Here is a tiny trained network, its code and every weight. The questions are about switching its units off for an input and a class, where a switched-off unit gives its printed mean instead of its output.

import numpy as np


def w(rows, s, z=0):
    codes = np.array(rows[::2]) - 128.0
    scale = np.full(codes.shape[1], s)
    scale[-1] = z or s
    return codes * scale


def norm(h):
    return h / np.sqrt((h * h).mean(-1, keepdims=True) + 1e-5)


def f(y):
    return y / 2 * (1 + np.tanh(0.7978845608 * (y + 0.044715 * y**3)))


def log_softmax(a):
    a = a - a.max(-1, keepdims=True)
    return a - np.log(np.exp(a).sum(-1, keepdims=True))


def net(x, mask):
    res = np.array(x, float).reshape(1, 8) / 4 @ E
    u = 0
    for l in range(4):
        y = f(norm(res) @ A[l][:, :-1].T + A[l][:, -1])
        res = res + np.where(mask[u : u + 4], y, B[l][:, -1]) @ B[l][:, :-1]
        u += 4
    return log_softmax(norm(res)[-1] @ U[:, :-1].T + U[:, -1])


A, B = {}, {}
E = w([
[108,2,136,166,135],'x0',
[180,93,53,63,99],'x1',
[127,128,129,125,129],'x2',
[129,128,128,130,130],'x3',
[127,128,129,124,128],'x4',
[173,101,214,110,43],'x5',
[127,130,129,127,128],'x6',
[182,109,193,39,242],'x7',
],0.0067)
A[0] = w([
[168,151,113,154,113,3],'0.n1',
[113,182,36,176,232,52],'0.n2',
[141,80,20,3,86,41],'0.n3',
[137,215,143,163,117,209],'0.n4',
],0.0051,0.0037)
B[0] = w([
[80,206,154,159,112,69],'0.n1',
[2,85,110,12,127,188],'0.n2',
[219,169,107,227,159,166],'0.n3',
[117,112,123,76,68,252],'0.n4',
],0.0065,0.0023)
A[1] = w([
[18,192,250,186,184,99],'1.n1',
[251,133,2,93,131,2],'1.n2',
[132,100,162,71,216,28],'1.n3',
[31,215,241,229,165,89],'1.n4',
],0.0065,0.0032)
B[1] = w([
[254,51,19,104,142,255],'1.n1',
[190,90,96,164,138,224],'1.n2',
[119,164,186,148,154,189],'1.n3',
[217,116,44,106,95,251],'1.n4',
],0.009,0.0019)
A[2] = w([
[153,91,136,61,162,246],'2.n1',
[112,119,107,147,70,97],'2.n2',
[134,249,89,118,153,85],'2.n3',
[83,48,99,192,191,14],'2.n4',
],0.011,0.0011)
B[2] = w([
[75,143,128,205,148,253],'2.n1',
[116,173,173,157,254,217],'2.n2',
[84,10,166,38,14,233],'2.n3',
[87,82,144,25,30,228],'2.n4',
],0.0072,0.0038)
A[3] = w([
[226,128,255,196,60,3],'3.n1',
[35,107,79,175,31,168],'3.n2',
[148,108,192,97,241,51],'3.n3',
[118,180,85,232,83,99],'3.n4',
],0.008,0.0034)
B[3] = w([
[16,128,16,97,136,194],'3.n1',
[155,178,195,157,182,253],'3.n2',
[144,212,136,198,158,166],'3.n3',
[156,160,124,109,247,156],'3.n4',
],0.011,0.0058)
U = w([
[130,213,179,167,190,119],'0',
[225,98,39,141,104,73],'1',
[4,130,86,86,103,61],'2',
[122,100,209,91,45,253],'3',
],0.014,0.0048)

Each question gives the input, the list of numbers given to net, and the class t.
The units are the neurons (one row each of A and B). Each row of codes is followed by its name. A weight is (code - 128) times the scale printed after its matrix; where a second scale follows, it is the last column's (A, B and U).
mask holds one flag per neuron, layer by layer. A switched-off neuron (its flag False) gives its mean, the last column of its row in B, instead of its output. The means were averaged over made-up inputs and are rounded, as every weight is.
A unit's drop is (log p(t) with every unit on - log p(t) with that unit switched off) / (log p(t) with every unit on - log p(t) with every unit switched off).
most important unit: the unit with the biggest drop
top k neurons: the k neurons with the biggest drops, biggest first
k most important neurons of layer l: the k neurons of layer l with the biggest drops, biggest first
drop of u: that unit's drop, to one decimal
input [1,-8,-5,4,7,-1,5,5], class 1: most important unit => 1.n1
input [-7,-1,-5,0,1,7,5,-1], class 2: top 4 neurons => 3.n1, 2.n4, 0.n2, 3.n2
input [6,4,-1,0,-8,-4,-7,-1], class 3: top 2 neurons => 2.n4, 3.n1
input [-5,0,8,-6,8,-5,-2,1], class 2: top 3 neurons => 0.n2, 2.n4, 0.n3
input [2,7,4,-1,2,6,-4,1], class 1: 2 most important neurons of layer 2 => 2.n3, 2.n4
input [-3,7,6,-3,-7,-1,-1,7], class 0: top 3 neurons => 3.n3, 1.n1, 1.n4
input [-7,-8,-3,-4,-4,3,5,-7], class 1: 2 most important neurons of layer 2 => 2.n1, 2.n3
input [8,6,5,8,8,-1,-5,0], class 3: top 4 neurons => 2.n4, 1.n1, 1.n4, 3.n1
input [7,-3,0,5,1,-6,0,-5], class 3: 2 most important neurons of layer 3 => 3.n1, 3.n2
input [-5,-6,-6,2,5,0,-7,-3], class 1: top 2 neurons => 1.n1, 1.n4
input [-8,-4,1,-6,-6,8,-8,7], class 2: 2 most important neurons of layer 3 => 3.n1, 3.n2
input [-8,4,8,8,-6,-7,-1,-1], class 3: top 3 neurons => 2.n3, 3.n1, 1.n1
input [-5,-7,-8,2,1,7,4,3], class 1: top 2 neurons => 1.n1, 1.n4
input [-8,0,-3,-1,-2,0,5,-2], class 3: top neuron => 2.n3
input [-1,5,2,5,-3,-3,3,5], class 0: top 2 neurons => 3.n3, 1.n1
input [-8,-6,-3,7,-2,-7,-2,3], class 3: top 2 neurons => 2.n3, 3.n1
input [5,-7,-3,6,-8,0,-7,-2], class 1: top 2 neurons => 1.n4, 1.n1
input [5,1,3,-6,7,2,-6,5], class 0: top 3 neurons => 3.n3, 2.n3, 1.n3
input [-4,1,4,7,-2,1,-6,3], class 3: 2 most important neurons of layer 2 => 2.n3, 2.n2
input [-5,7,7,-5,-3,6,6,5], class 1: most important neuron of layer 2 => 2.n4
input [3,-5,6,-8,-6,6,-5,4], class 2: top 2 neurons => 3.n1, 2.n2
input [8,-8,-1,-4,-5,-1,-4,6], class 1: 2 most important neurons of layer 3 => 3.n2, 3.n3
input [-4,-3,-8,0,1,7,6,1], class 2: drop of 3.n1 => 0.7
input [0,-6,-7,-3,-1,1,-6,4], class 1: drop of 1.n1 => 0.3
input [-5,0,-1,-4,-2,1,2,-2], class 3: drop of 3.n2 => 0.0
input [5,6,8,5,-7,-3,2,8], class 0: drop of 2.n1 => 0.1
input [-3,-5,6,7,-5,-8,4,-3], class 2: most important unit => 0.n2
